In the rows, zero is written as 128.
[123 127 176 114 138  90 159   7 128  95 124 145 131 131 130 126 120 126
 127 192 169 111 155 127 155 131 152 116 183  74 170  76  78 130  76 154
  99 156 150 161  83 136 132  95 121   4 146  43  98 138 179 126 148 158
 127 115 124 186 214]	0
[134 128 131 113 125  97 137 108 122 104 119 134 130 127 136 128 126 126
 143 122 138 125 125 127 139 123 141 127 156 111 120 124 113 130 113 127
 108 144 136 132 140 122 113 126 114  94 154 110 137 136 113 120 132 135
 127 124 132 137 154]	0
[147 122 124 130 112 138  99 153 131 115 126 131 123 135 151 151 123 137
 167  45 130 118 113 122 129 144 137 128 201 100 120 169 137 144 139 134
  98 156 140 217 184 127 106 130 102  53 157 134  96 122 152 133 145 114
 143 131 127  85 134]	0
[148 115 125 116 104  63 134  80 124 112 122 135 126 128 156 145 112 153
 132  45 127 126 101 117 142 153 145 124 205  85 110 164 112 131 124 141
 100 149 149 204 159 135 125 132  95  92 156 131  87 134 111 124 139 135
 138 133 128 126 133]	0
[127 128 123 139 139 193 152 151 120 108 110 122 125 127 120 135 138 115
 155 155 148 126 117 143 145  94 124 132  62 122  59  76 102 140 112 120
 132 145 113  93 132 101  88 122 141  72 171 114 171 126 121 120 123 142
 123 135 146 131 143]	1
[133 131 134 131 138 132 150 115 121 121 124 127 134 134 127 130 123 119
 125 150 153 122 117 132 139 117 129 128  98 120 109 106 110 130 120 122
 124 138 129 120 133 117  95 124 128  97 148 103 146 133 119 122 128 128
 139 127 132 132 143]	1
[141 127 135 119 115  40 149  83 127  99 127 137 126 130 142 123 122 129
 130  87 146 123 120 119 137 133 153 125 152  97 165 137 105 130 119 125
 107 154 140 139 160 128 123 120  99  83 157 101 123 136 113 126 134 141
 132 129 128 150 155]	0
[142 143 120 130 123 167 129  79 133 111 130 136 133 127 132 121 129 142
 151 137 135 121 124 126 137 126 137 132 105 109 161 148 105 137 116 139
 120 138 136 113 118 112 100 126 133  74 149 104 115 134 132 127 128 140
 135 138 140 140 183]	0
[143 131 119 141 130 134 126 146 134 124 129 130 124 130 139 131 122 121
 160 138 132 123 109 128 120 126 132 127 104 131 155 147 156 126 146 119
 130 141 133 148 155 123  92 134 124 135 135 133 141 127 102 106 126 106
 148 123 134 116 132]	1
[122 135 128 125 151 170 123  96 120 117 113 131 135 126 115 131 133 126
 128 161 149 128 124 135 155 108 123 126 137 102  41 102  78 137  99 130
 114 142 127 116 106 112 101 123 129  65 159 109 139 135 135 117 135 150
 109 131 148 151 164]	0
[128 137 128 144 144 192 160 154 124 127 120 122 133 133 112 134 130 110
 111 171 147 126 120 134 128 102 125 105  52 132  96  82 125 124 133 111
 140 137 120 106 134 113  77 117 144  98 143 108 156 118 132 133 118 119
 132 129 132 124 117]	1
[137 129 123 131 105  97 143 106 143 123 129 128 127 127 130 131 124 174
 105 108 109 141 103 125 143 139 154 127 103 129 130 132 165 117 117 139
  96 136 135 172 147 131 115 141 142 161 136 136 112 122  76 124 118 130
 150 127 129 117 105]	1
[123 132 137 136 142 140 123 125 123 121 123 129 127 126 125 136 129 126
 124 168 146 120 114 138 134 116 132 125 120 128  91  91 126 129 121 122
 123 140 128 138 119 122  94 127 135 130 138 116 145 128 110 120 122 123
 138 118 134 137 131]	1
[134 135 139 129 145 154 134  95 126  97 114 136 128 136 135 146 123 116
 176 148 169 120 114 137 159 108 127 125 152  89  89 111  84 147  99 129
 101 161 138 147 130 111  78 122 119  17 181  89 133 132 135 111 137 146
 130 123 151 149 189]	0
[128 135 133 141 143 132  88  90 127  94 121 146 130 126 135 111 135 133
 181 165 138 118 125 122 152 106 133 128 169 112 181 164 117 134 103 131
 115 139 140 136 101 125 115 125 126 106 138 120 123 140 123 103 128 133
 154 119 136 148 186]	0
